Below are the code and all the weights of a small trained network. Each question names an input and a target symbol and asks about switching units off, where a switched-off unit gives its printed mean instead of its output.

import numpy as np


def w(rows, s, z=0):
    codes = np.array(rows[::2]) - 128.0
    scale = np.full(codes.shape[1], s)
    scale[-1] = z or s
    return codes * scale


def f(y):
    return y / 2 * (1 + np.tanh(0.7978845608 * (y + 0.044715 * y**3)))


def softmax(a):
    e = np.exp(a - a.max(-1, keepdims=True))
    return e / e.sum(-1, keepdims=True)


def log_softmax(a):
    a = a - a.max(-1, keepdims=True)
    return a - np.log(np.exp(a).sum(-1, keepdims=True))


def net(x, mask):
    ids = ['αβγδζηθλμξπστφψω'.index(c) for c in x.split()]
    T = len(ids)
    res = E[ids] + P[:T]
    q, k, v = (res @ M[0].T for M in (Q, K, V))
    z = softmax(np.where(np.tri(T) > 0, q @ k.T / 2**0.5, -1e9)) @ v
    res = res + np.where(mask[0], z, O[0][:, -1]) @ O[0][:, :-1]
    y = f(res @ A[0][:, :-1].T + A[0][:, -1])
    res = res + np.where(mask[1:9], y, B[0][:, -1]) @ B[0][:, :-1]
    return log_softmax(res[-1] @ U[:, :-1].T + U[:, -1])


Q, K, V, O, A, B = {}, {}, {}, {}, {}, {}
E = w([
[138,141,118,128,110,169,116,74,182,129,80],'α',
[85,144,110,163,105,94,143,194,8,111,61],'β',
[155,69,113,135,185,124,122,111,135,153,120],'γ',
[98,80,128,136,142,116,77,83,140,157,112],'δ',
[48,153,158,138,70,93,102,120,37,126,188],'ζ',
[113,124,124,115,123,137,88,73,170,147,109],'η',
[77,92,124,133,125,124,72,63,133,155,109],'θ',
[154,96,160,148,149,60,147,211,46,142,212],'λ',
[144,75,165,211,111,170,219,216,123,65,212],'μ',
[177,88,121,139,174,135,131,124,158,143,109],'ξ',
[153,115,122,134,140,150,114,95,169,133,93],'π',
[121,185,110,22,140,112,145,229,136,183,197],'σ',
[94,249,191,127,180,52,129,172,58,96,186],'τ',
[127,86,124,136,152,125,95,98,144,144,108],'φ',
[113,235,176,146,38,156,136,179,160,66,115],'ψ',
[147,172,64,65,188,180,247,159,65,100,171],'ω',
],0.012)
P = w([
[125,141,147,109,127,135,153,123,96,157,122],'0',
[125,116,120,119,148,142,83,150,121,79,124],'1',
[118,144,79,165,137,86,113,134,157,101,142],'2',
[122,150,124,168,121,86,150,107,142,163,137],'3',
[145,137,213,127,125,126,161,120,102,166,116],'4',
[139,100,186,74,141,157,105,142,91,105,113],'5',
[127,100,90,110,157,114,70,153,139,43,136],'6',
[118,161,77,204,128,78,141,112,157,161,153],'7',
[133,154,191,168,116,114,184,94,115,219,133],'8',
[141,115,250,81,134,186,133,125,71,153,111],'9',
[130,87,136,71,157,151,73,149,110,53,123],'10',
[112,133,91,143,138,105,102,115,144,109,145],'11',
[122,151,137,178,124,102,147,102,139,183,144],'12',
],0.011)
Q[0] = w([
[128,85,142,22,149,195,68,172,92,40,116],'head 1',
[123,118,2,156,165,112,85,113,204,89,124],'head 1',
],0.017)
K[0] = w([
[118,146,37,178,116,72,131,128,166,122,152],'head 1',
[127,160,164,178,112,125,207,92,126,252,122],'head 1',
],0.017)
V[0] = w([
[1,151,127,137,15,133,40,37,140,125,82],'head 1',
[242,126,86,118,77,218,155,106,236,123,58],'head 1',
],0.0065)
O[0] = w([
[118,221,86,230,168,241,74,169,109,222,145,118],'head 1',
[254,69,70,99,66,140,54,71,115,162,154,2],'head 1',
],0.008,0.0047)
A[0] = w([
[155,128,139,151,198,178,52,84,150,169,85,247],'neuron 1',
[161,2,129,104,164,96,82,30,204,161,71,214],'neuron 2',
[133,131,198,90,161,141,63,170,119,114,163,202],'neuron 3',
[240,7,74,73,35,114,91,32,171,156,101,85],'neuron 4',
[135,135,100,196,199,234,67,120,185,222,80,1],'neuron 5',
[98,68,154,89,161,93,162,91,232,105,54,35],'neuron 6',
[203,103,63,168,142,210,34,62,164,223,87,112],'neuron 7',
[83,172,122,173,87,141,176,212,79,94,158,113],'neuron 8',
],0.0078,0.0072)
B[0] = w([
[103,142,98,159,147,66,174,70,139,104,107,250],'neuron 1',
[189,185,84,66,66,154,167,110,132,89,97,237],'neuron 2',
[116,148,98,164,100,64,153,101,173,167,149,239],'neuron 3',
[111,96,223,169,233,155,69,73,83,101,211,197],'neuron 4',
[85,122,148,102,35,102,121,236,44,62,230,167],'neuron 5',
[84,82,163,87,109,205,70,251,119,145,137,169],'neuron 6',
[160,49,138,69,130,79,79,174,146,216,97,209],'neuron 7',
[254,107,130,102,103,154,93,124,108,155,124,254],'neuron 8',
],0.0093,0.0066)
U = w([
[145,58,160,103,154,107,71,176,90,166,172,1],'α',
[83,134,122,207,194,151,177,71,173,101,76,192],'β',
[134,167,53,82,142,196,238,95,106,86,128,168],'γ',
[85,117,98,149,117,86,168,113,138,125,116,143],'δ',
[113,197,169,172,161,79,135,118,95,75,196,99],'ζ',
[127,161,89,58,95,104,130,169,166,196,171,116],'η',
[88,64,140,162,84,122,82,155,78,150,213,141],'θ',
[116,117,124,81,97,154,117,180,143,136,93,103],'λ',
[135,144,130,86,93,196,93,143,84,136,140,169],'μ',
[133,132,165,152,188,180,131,77,102,52,173,64],'ξ',
[155,110,141,133,196,98,90,82,155,161,92,181],'π',
[166,178,121,116,2,152,134,144,203,101,78,115],'σ',
[79,82,181,157,211,164,84,157,168,152,103,185],'τ',
[138,164,63,131,100,115,200,101,174,131,29,99],'φ',
[157,101,83,125,82,101,123,169,55,135,29,131],'ψ',
[163,58,160,154,80,183,115,161,133,99,208,140],'ω',
],0.01,0.005)

Each question gives the input, a string of symbols that net reads in full, and the target symbol t.
The units are the heads (2 rows each of Q, K, V and O) and the neurons (one row each of A and B). Each row of codes is followed by its name. A weight is (code - 128) times the scale printed after its matrix; where a second scale follows, it is the last column's (O, A, B and U).
mask holds one flag per unit, heads first, then neurons. A switched-off unit (its flag False) gives its mean, the last column of its rows in O or B, instead of its output. The means were averaged over made-up inputs and are rounded, as every weight is.
A unit's drop is (log p(t) with every unit on - log p(t) with that unit switched off) / (log p(t) with every unit on - log p(t) with every unit switched off).
The circuit of an input: a set's keep is (log p(t) with only the set's units on - log p(t) with every unit switched off) / (log p(t) with every unit on - log p(t) with every unit switched off). Starting from all 9 units, units are removed one at a time, each time the one whose removal leaves the highest keep (on an exact tie, the one counted first), for as long as the keep stays at least 0.8.
circuit, biggest first: the units of the circuit, biggest drop first
unit that matters most: the unit with the biggest drop
top k neurons: the k neurons with the biggest drops, biggest first
input π δ γ α β λ ξ π, target β: circuit, biggest first -> [head 1; neuron 7; neuron 5]
input ζ ζ η ω ξ π α σ τ σ η, target σ: circuit, biggest first -> [neuron 2; head 1]
input φ ξ δ ζ π β ξ, target ζ: circuit, biggest first -> [head 1; neuron 5; neuron 1]
input π β π π β ζ α, target π: circuit, biggest first -> [head 1; neuron 4; neuron 7; neuron 1]
input π ψ β ζ π θ γ π ξ π, target γ: circuit, biggest first -> [neuron 2; head 1; neuron 7]
input π φ γ π π ξ β γ π ζ π α ξ, target ζ: top 2 neurons -> [neuron 5; neuron 7]
input φ θ π ζ α, target θ: top 2 neurons -> [neuron 5; neuron 2]
input σ τ τ π ζ α, target τ: circuit, biggest first -> [head 1; neuron 6]
input β η λ τ σ θ ω τ ω γ, target ω: circuit, biggest first -> [head 1; neuron 4; neuron 6; neuron 2]
input π π θ δ π ξ, target θ: circuit, biggest first -> [head 1; neuron 5]
input π τ τ τ τ π θ, target τ: top 2 neurons -> [neuron 6; neuron 2]
input β ζ π λ ζ τ ω π ξ φ β ζ γ, target φ: circuit, biggest first -> [neuron 4; neuron 2; neuron 1]
input π ξ τ π π ξ γ ζ θ, target ξ: circuit, biggest first -> [neuron 4; head 1; neuron 2]
input π φ γ ψ α τ ξ π, target α: top 4 neurons -> [neuron 7; neuron 4; neuron 5; neuron 3]
input ω τ θ π ζ π, target θ: top 3 neurons -> [neuron 5; neuron 2; neuron 7]
input π π β ω σ π μ ξ, target σ: top 2 neurons -> [neuron 2; neuron 6]
input π δ π δ τ σ ξ ζ β π π θ, target β: top 3 neurons -> [neuron 7; neuron 5; neuron 8]
input τ τ ψ π ξ π ζ η, target ξ: unit that matters most -> neuron 4
input ω φ λ ψ β β τ π ζ γ φ, target π: top 3 neurons -> [neuron 4; neuron 7; neuron 1]
input λ η π φ, target λ: top 3 neurons -> [neuron 6; neuron 2; neuron 4]
